Below is a small trained network, with its code and all its weights. Each question gives an input and a class and asks what happens when units are switched off, that is, made to give their printed mean instead of their output.

import numpy as np


def w(rows, s, z=0):
    codes = np.array(rows[::2]) - 128.0
    scale = np.full(codes.shape[1], s)
    scale[-1] = z or s
    return codes * scale


def f(y):
    return np.maximum(y, 0)


def log_softmax(a):
    a = a - a.max(-1, keepdims=True)
    return a - np.log(np.exp(a).sum(-1, keepdims=True))


def net(x, mask):
    res = np.array(x, float).reshape(1, 7) / 4 @ E
    y = f(res @ A[0][:, :-1].T + A[0][:, -1])
    res = res + np.where(mask, y, B[0][:, -1]) @ B[0][:, :-1]
    return log_softmax(res[-1] @ U[:, :-1].T + U[:, -1])


A, B = {}, {}
E = w([
[32,147,182,53,59,80,180,48],'x0',
[37,104,146,199,182,156,154,94],'x1',
[126,126,131,127,130,131,130,127],'x2',
[27,69,121,71,42,202,73,212],'x3',
[138,9,5,157,57,150,191,35],'x4',
[134,159,120,124,123,128,249,237],'x5',
[106,254,52,78,115,230,128,96],'x6',
],0.0071)
A[0] = w([
[129,135,193,116,139,119,100,152,53],'neuron 0',
[143,73,83,118,120,119,126,78,124],'neuron 1',
[77,122,134,188,173,154,128,123,254],'neuron 2',
[160,134,151,180,155,131,150,105,194],'neuron 3',
[134,99,133,114,77,164,108,165,140],'neuron 4',
[116,123,142,138,92,112,216,164,204],'neuron 5',
[128,152,111,126,104,102,225,205,164],'neuron 6',
[90,218,246,138,177,135,109,142,90],'neuron 7',
[141,85,116,148,91,133,175,88,153],'neuron 8',
[120,178,99,126,101,156,118,124,97],'neuron 9',
[95,100,161,120,136,82,133,121,182],'neuron 10',
[175,132,98,68,92,68,49,98,170],'neuron 11',
[152,134,117,113,174,92,171,92,113],'neuron 12',
[103,179,94,133,135,162,78,76,149],'neuron 13',
[113,106,148,118,92,144,154,93,102],'neuron 14',
[58,98,128,138,144,139,100,144,138],'neuron 15',
[112,69,135,125,156,87,149,117,58],'neuron 16',
[155,87,166,139,97,123,135,135,116],'neuron 17',
[109,138,164,60,84,90,188,89,169],'neuron 18',
[110,148,126,157,163,147,163,119,134],'neuron 19',
[187,135,116,86,85,113,131,160,203],'neuron 20',
[154,80,134,128,145,105,125,163,113],'neuron 21',
[152,74,80,93,92,156,172,90,42],'neuron 22',
[139,136,132,134,143,103,148,107,59],'neuron 23',
[123,122,149,145,119,106,63,92,138],'neuron 24',
[80,87,151,86,55,196,98,167,10],'neuron 25',
[121,157,184,102,146,116,89,165,45],'neuron 26',
[183,146,129,120,162,106,114,109,72],'neuron 27',
[134,89,163,125,103,143,75,73,175],'neuron 28',
[193,104,98,173,179,176,112,153,85],'neuron 29',
[116,100,112,178,109,167,194,119,140],'neuron 30',
[128,111,105,139,105,147,81,186,117],'neuron 31',
[148,131,128,97,156,112,169,188,189],'neuron 32',
[152,95,129,167,107,41,100,148,129],'neuron 33',
[132,195,110,155,154,90,185,78,56],'neuron 34',
[193,168,119,148,159,91,143,67,83],'neuron 35',
[176,135,130,120,144,101,135,120,119],'neuron 36',
[122,181,50,80,137,144,158,125,171],'neuron 37',
[137,71,168,115,119,119,152,137,114],'neuron 38',
[164,97,88,112,114,121,144,97,43],'neuron 39',
[195,96,101,152,147,174,131,170,214],'neuron 40',
],0.013,0.0022)
B[0] = w([
[202,152,107,127,113,113,133,161,181],'neuron 0',
[163,119,96,136,138,96,108,107,196],'neuron 1',
[143,152,147,58,130,132,89,2,191],'neuron 2',
[89,105,168,122,125,116,121,119,189],'neuron 3',
[64,50,167,113,103,108,140,119,182],'neuron 4',
[126,171,113,154,193,134,64,111,184],'neuron 5',
[47,113,123,162,157,78,54,130,198],'neuron 6',
[157,157,55,91,76,93,136,118,251],'neuron 7',
[154,171,111,115,99,111,127,118,194],'neuron 8',
[102,97,141,134,147,148,178,213,168],'neuron 9',
[177,121,119,133,165,216,115,127,185],'neuron 10',
[66,152,133,120,172,126,89,60,200],'neuron 11',
[106,76,170,144,90,108,108,155,179],'neuron 12',
[107,137,97,120,193,155,141,210,187],'neuron 13',
[132,165,133,138,97,136,147,124,169],'neuron 14',
[106,53,179,99,133,121,114,97,185],'neuron 15',
[170,114,108,105,139,148,129,170,178],'neuron 16',
[160,116,133,94,145,167,160,155,165],'neuron 17',
[151,216,178,207,75,229,108,103,207],'neuron 18',
[116,102,135,97,167,108,118,137,157],'neuron 19',
[93,130,170,84,200,133,99,52,181],'neuron 20',
[180,110,112,143,167,175,184,95,175],'neuron 21',
[148,162,79,94,98,97,149,118,199],'neuron 22',
[116,103,180,88,103,148,145,165,154],'neuron 23',
[90,131,74,181,174,128,97,146,185],'neuron 24',
[99,100,158,154,96,108,183,178,223],'neuron 25',
[163,157,109,83,103,79,144,149,195],'neuron 26',
[107,99,168,120,83,99,153,130,182],'neuron 27',
[90,166,103,167,146,99,117,132,195],'neuron 28',
[142,158,150,155,60,169,121,127,208],'neuron 29',
[119,151,96,97,119,53,129,84,184],'neuron 30',
[120,124,179,148,77,100,140,120,178],'neuron 31',
[128,135,92,122,147,121,78,101,181],'neuron 32',
[126,112,73,125,187,190,147,156,200],'neuron 33',
[134,91,203,151,115,132,141,179,187],'neuron 34',
[71,78,158,138,99,113,152,184,212],'neuron 35',
[108,94,163,110,118,118,133,133,171],'neuron 36',
[172,86,109,89,206,176,137,160,188],'neuron 37',
[151,98,118,109,166,154,158,148,172],'neuron 38',
[142,117,112,92,117,78,167,118,171],'neuron 39',
[136,228,169,149,91,167,105,72,204],'neuron 40',
],0.0078,0.013)
U = w([
[69,2,211,138,44,51,191,182,44],'0',
[197,137,50,76,73,13,166,134,78],'1',
[146,186,163,220,60,221,119,109,154],'2',
[43,112,99,167,231,61,55,110,120],'3',
[181,62,85,99,242,216,229,200,94],'4',
[84,101,167,48,181,101,102,58,253],'5',
],0.0091,0.0027)

Each question gives the input, the list of numbers given to net, and the class t.
The units are the neurons (one row each of A and B). Each row of codes is followed by its name. A weight is (code - 128) times the scale printed after its matrix; where a second scale follows, it is the last column's (A, B and U).
mask holds one flag per neuron, in row order. A switched-off neuron (its flag False) gives its mean, the last column of its row in B, instead of its output. The means were averaged over made-up inputs and are rounded, as every weight is.
A unit's drop is (log p(t) with every unit on - log p(t) with that unit switched off) / (log p(t) with every unit on - log p(t) with every unit switched off).
The circuit of an input: a set's keep is (log p(t) with only the set's units on - log p(t) with every unit switched off) / (log p(t) with every unit on - log p(t) with every unit switched off). Starting from the 12 units with the biggest drops (on a tie, the unit counted first), units are removed one at a time, each time the one whose removal leaves the highest keep (on an exact tie, the one counted first), for as long as the keep stays at least 0.8.
units of the circuit, in order: the units of the circuit, biggest drop first
most important unit: the unit with the biggest drop
top k neurons: the k neurons with the biggest drops, biggest first
drop when u is switched off: that unit's drop, to one decimal
input [-8,-1,8,8,6,-1,-1], class 0: top 4 neurons	[neuron 4; neuron 25; neuron 18; neuron 31]
input [-1,-4,0,7,-1,8,7], class 3: units of the circuit, in order	[neuron 6]
input [0,4,4,4,1,6,-3], class 3: top 2 neurons	[neuron 5; neuron 6]
input [-6,3,7,-2,7,-1,-1], class 1: units of the circuit, in order	[neuron 30; neuron 22]
input [4,4,4,2,-5,2,-3], class 1: units of the circuit, in order	[neuron 7; neuron 0]
input [5,-7,1,-3,-7,-4,-1], class 1: top 3 neurons	[neuron 7; neuron 26; neuron 0]
input [7,-7,5,7,0,-4,7], class 0: top 2 neurons	[neuron 25; neuron 4]
input [2,4,8,-7,-5,-4,-8], class 4: units of the circuit, in order	[neuron 33; neuron 10]
input [-6,5,0,0,-4,-3,7], class 4: top 2 neurons	[neuron 13; neuron 18]
input [4,-5,-1,2,6,7,-5], class 3: top 4 neurons	[neuron 6; neuron 5; neuron 7; neuron 20]
input [-2,7,0,0,-6,3,7], class 4: top 4 neurons	[neuron 37; neuron 13; neuron 9; neuron 30]
input [-1,3,1,-2,7,7,6], class 1: top 2 neurons	[neuron 30; neuron 22]
input [5,-5,1,-1,-6,2,-2], class 1: top 2 neurons	[neuron 7; neuron 26]
input [-4,3,-1,-8,5,-7,3], class 0: most important unit	neuron 35
input [-7,5,-8,0,-1,2,-1], class 2: top 2 neurons	[neuron 29; neuron 40]
input [2,-1,-1,-5,-5,2,4], class 0: top 2 neurons	[neuron 34; neuron 35]
input [2,8,-3,2,-5,-6,8], class 4: units of the circuit, in order	[neuron 13; neuron 9]
input [-6,1,-7,2,1,1,-6], class 2: top 3 neurons	[neuron 40; neuron 29; neuron 37]
input [-5,-7,-1,-2,3,-1,-5], class 5: drop when neuron 11 is switched off	0.6
input [1,7,5,6,-1,5,0], class 5: drop when neuron 34 is switched off	0.5
input [-8,-3,-2,-1,-6,-5,-8], class 2: drop when neuron 18 is switched off	-0.1
input [-3,1,1,7,-1,4,4], class 0: most important unit	neuron 25
